[[ -6.6 -16.4  -6.2   3.7 -34.5]
 [ 25.9  20.3 -57.2 -25.5  35.8]
 [ -5.4 -10.7  10.1  19.6  30.5]
 [ 28.2  39.9 -46.3 -17.7  40.1]
 [ 24.8 -33.7 -15.4  16.4 -14.3]
 [-15.3  11.0  18.0  30.1   6.6]
 [ 10.6 -11.7 -23.8  56.8  31.0]
 [ 36.8   6.5 -23.7 -22.0 -15.8]
 [  0.8 -21.2  11.2  -5.6 -12.1]
 [ 34.2 -13.4 -11.4  37.7  25.7]
 [-28.5   1.8  -8.8  -4.5   4.8]
 [-12.5 -46.3 -28.2  19.7 -13.7]]
->
[[-28.5   1.8  -8.8  -4.5   4.8]
 [-15.3  11.0  18.0  30.1   6.6]
 [-12.5 -46.3 -28.2  19.7 -13.7]
 [ -6.6 -16.4  -6.2   3.7 -34.5]
 [ -5.4 -10.7  10.1  19.6  30.5]
 [  0.8 -21.2  11.2  -5.6 -12.1]
 [ 10.6 -11.7 -23.8  56.8  31.0]
 [ 24.8 -33.7 -15.4  16.4 -14.3]
 [ 25.9  20.3 -57.2 -25.5  35.8]
 [ 28.2  39.9 -46.3 -17.7  40.1]
 [ 34.2 -13.4 -11.4  37.7  25.7]
 [ 36.8   6.5 -23.7 -22.0 -15.8]]

[[-29.6  -5.0  12.3  -9.5 -10.3  38.0  47.6 -17.3  10.2]
 [ 28.0 -10.3  -4.3  -0.7  -0.3  28.9  -0.5   6.8 -19.1]
 [-13.6  23.7 -37.7   1.0  -4.4   3.7 -60.1   3.3  -4.2]
 [ -4.5 -13.4  13.2   5.4   3.5  13.8  18.9  15.5  15.2]
 [ -5.8 -19.6  24.5 -16.1  -2.0   8.9 -19.8   0.9 -15.9]
 [ -7.0  10.4  -4.7   8.9 -20.0 -14.1   8.7  14.8   1.8]]
->
[[-29.6  -5.0  12.3  -9.5 -10.3  38.0  47.6 -17.3  10.2]
 [-13.6  23.7 -37.7   1.0  -4.4   3.7 -60.1   3.3  -4.2]
 [ -7.0  10.4  -4.7   8.9 -20.0 -14.1   8.7  14.8   1.8]
 [ -5.8 -19.6  24.5 -16.1  -2.0   8.9 -19.8   0.9 -15.9]
 [ -4.5 -13.4  13.2   5.4   3.5  13.8  18.9  15.5  15.2]
 [ 28.0 -10.3  -4.3  -0.7  -0.3  28.9  -0.5   6.8 -19.1]]

[[  8.9 -55.6 -10.2  17.4 -13.2   9.2 -17.8 -20.1  31.4]
 [-11.1  46.6 -40.2 -35.3   7.0  -4.2  36.5 -19.4  31.4]]
->
[[-11.1  46.6 -40.2 -35.3   7.0  -4.2  36.5 -19.4  31.4]
 [  8.9 -55.6 -10.2  17.4 -13.2   9.2 -17.8 -20.1  31.4]]

[[ 18.7 -23.8  56.6  55.5 -10.9  -3.0 -10.5  -3.8 -34.5   3.0 -39.6]
 [-12.7  11.1 -42.5 -16.1  30.3   6.0   6.2  -5.2 -13.6   0.4  30.6]
 [-11.4 -27.5  -4.9  27.1  24.7 -48.7 -16.5  -1.6  11.8   4.5 -54.4]
 [ -7.9 -57.1  51.3  37.6   7.4  37.7  16.2  16.1 -31.4  13.8 -43.4]
 [-10.2  15.5 -27.7  -8.8  14.2 -24.6   2.4  45.9 -10.1 -55.1  36.5]
 [ -7.2  25.7 -27.7  -0.2 -43.7   5.5  12.7  25.8 -12.3 -20.4  41.3]
 [ 14.3 -12.9  40.4 -15.0  58.2 -29.2 -16.2  12.4  18.4 -32.4 -21.1]]
->
[[-12.7  11.1 -42.5 -16.1  30.3   6.0   6.2  -5.2 -13.6   0.4  30.6]
 [-11.4 -27.5  -4.9  27.1  24.7 -48.7 -16.5  -1.6  11.8   4.5 -54.4]
 [-10.2  15.5 -27.7  -8.8  14.2 -24.6   2.4  45.9 -10.1 -55.1  36.5]
 [ -7.9 -57.1  51.3  37.6   7.4  37.7  16.2  16.1 -31.4  13.8 -43.4]
 [ -7.2  25.7 -27.7  -0.2 -43.7   5.5  12.7  25.8 -12.3 -20.4  41.3]
 [ 14.3 -12.9  40.4 -15.0  58.2 -29.2 -16.2  12.4  18.4 -32.4 -21.1]
 [ 18.7 -23.8  56.6  55.5 -10.9  -3.0 -10.5  -3.8 -34.5   3.0 -39.6]]

[[-36.6   1.1  13.3  30.6]
 [ 37.6  50.2 -33.7  34.8]
 [-35.8  31.2   7.5   5.8]
 [ 41.4  13.5 -24.8  68.4]
 [ -5.2  46.9  52.8 -11.8]
 [-13.4  -6.9 -13.6  -7.2]
 [ -7.9  11.5  18.7  27.6]
 [ 35.6  22.4  15.2  -4.6]
 [ -2.9  20.1  12.4  11.5]
 [ 10.3  18.1  39.3  10.8]]
->
[[-36.6   1.1  13.3  30.6]
 [-35.8  31.2   7.5   5.8]
 [-13.4  -6.9 -13.6  -7.2]
 [ -7.9  11.5  18.7  27.6]
 [ -5.2  46.9  52.8 -11.8]
 [ -2.9  20.1  12.4  11.5]
 [ 10.3  18.1  39.3  10.8]
 [ 35.6  22.4  15.2  -4.6]
 [ 37.6  50.2 -33.7  34.8]
 [ 41.4  13.5 -24.8  68.4]]

[[ -2.1 -21.0  23.3  -4.9 -13.2 -40.4  27.9 -12.0]
 [ 30.0  -5.2 -25.1 -23.0 -48.4 -66.6 -21.6   1.7]
 [  2.9   5.9  -4.9   5.9   7.7   0.2   6.8  -8.5]
 [  0.9  15.2   2.4   0.7   9.4  -1.1   9.7   5.5]
 [  1.7  32.7  10.7  -8.1  -3.2   2.8  -2.3  -9.0]
 [-12.3  10.3   3.7   4.1 -22.9  -0.6   3.0  -0.7]
 [ -2.2 -20.3  43.8   1.4   8.9 -38.2  14.8 -14.5]]
->
[[-12.3  10.3   3.7   4.1 -22.9  -0.6   3.0  -0.7]
 [ -2.2 -20.3  43.8   1.4   8.9 -38.2  14.8 -14.5]
 [ -2.1 -21.0  23.3  -4.9 -13.2 -40.4  27.9 -12.0]
 [  0.9  15.2   2.4   0.7   9.4  -1.1   9.7   5.5]
 [  1.7  32.7  10.7  -8.1  -3.2   2.8  -2.3  -9.0]
 [  2.9   5.9  -4.9   5.9   7.7   0.2   6.8  -8.5]
 [ 30.0  -5.2 -25.1 -23.0 -48.4 -66.6 -21.6   1.7]]

[[-43.7  11.9 -15.8 -40.7  16.4 -18.8  -1.8  -8.7  20.1   2.2]
 [-19.7  23.7  16.1 -31.0  -3.7  25.7  -4.5  28.4 -19.5  21.4]
 [-32.7   8.6  41.3 -42.1  -4.9  14.7   1.5   0.4 -20.1  -2.8]
 [-24.2  20.5   0.4 -49.2 -15.7 -14.9   8.1   0.1   3.7  -5.2]]
->
[[-43.7  11.9 -15.8 -40.7  16.4 -18.8  -1.8  -8.7  20.1   2.2]
 [-32.7   8.6  41.3 -42.1  -4.9  14.7   1.5   0.4 -20.1  -2.8]
 [-24.2  20.5   0.4 -49.2 -15.7 -14.9   8.1   0.1   3.7  -5.2]
 [-19.7  23.7  16.1 -31.0  -3.7  25.7  -4.5  28.4 -19.5  21.4]]
---
[[-37.7  46.3 -31.3 -40.8]
 [ 55.8 -35.4   9.4  -5.6]
 [-50.9  64.1 -14.0  17.7]]
->
[[-35.4   9.4]
 [ 64.1 -14.0]]

[[ 44.1 -35.4 -50.2 -33.9]
 [ -6.6 -15.2   3.0  12.9]
 [ 16.5  43.0   1.5  29.2]]
->
[[-15.2   3.0]
 [ 43.0   1.5]]

[[ 11.1  24.8  29.4  30.5]
 [ 22.3   7.2  17.2  25.9]
 [ -7.6  11.9 -14.9  12.5]
 [ 27.1  13.5   0.6  48.6]]
->
[[  7.2  17.2]
 [ 11.9 -14.9]]

[[-33.8  22.1  -4.9  11.6  13.8]
 [-32.7  -6.0  57.6 -10.9  41.4]
 [-19.3 -16.6   5.8 -16.1 -42.1]
 [  2.0 -10.8   1.5   5.9 -10.5]
 [-36.3  33.9 -32.3  21.9   0.2]]
->
[[ -6.0  57.6]
 [-16.6   5.8]]

[[-50.2  -1.9   0.1]
 [  2.4  14.5   7.0]
 [-12.1  -1.4   8.7]
 [ -8.4  -4.1   2.7]]
->
[[14.5  7.0]
 [-1.4  8.7]]

[[-4.4 -9.9 -4.8 63.3]
 [11.3 -5.1 -9.7 62.6]
 [ 1.1 -8.0 -6.9 63.0]
 [15.8 -4.5 -9.7 61.4]]
->
[[-5.1 -9.7]
 [-8.0 -6.9]]

[[ 53.7   0.7  -7.1 -29.3 -15.0]
 [-16.5  -9.8 -24.2  37.3  34.0]
 [-51.8  24.0  33.3 -31.4  28.3]]
->
[[ -9.8 -24.2]
 [ 24.0  33.3]]

[[  7.9 -16.6 -57.7 -52.6   1.3]
 [  0.2 -18.6 -60.4 -50.3   9.4]
 [-10.0  16.7  56.0  53.1   0.8]]
->
[[-18.6 -60.4]
 [ 16.7  56.0]]

[[ 18.2 -58.1 -44.4]
 [ 26.1  22.9   1.9]
 [ -6.7   1.5   8.5]
 [ -0.3  -7.6 -33.9]
 [ 19.3  -4.2   0.7]]
->
[[22.9  1.9]
 [ 1.5  8.5]]
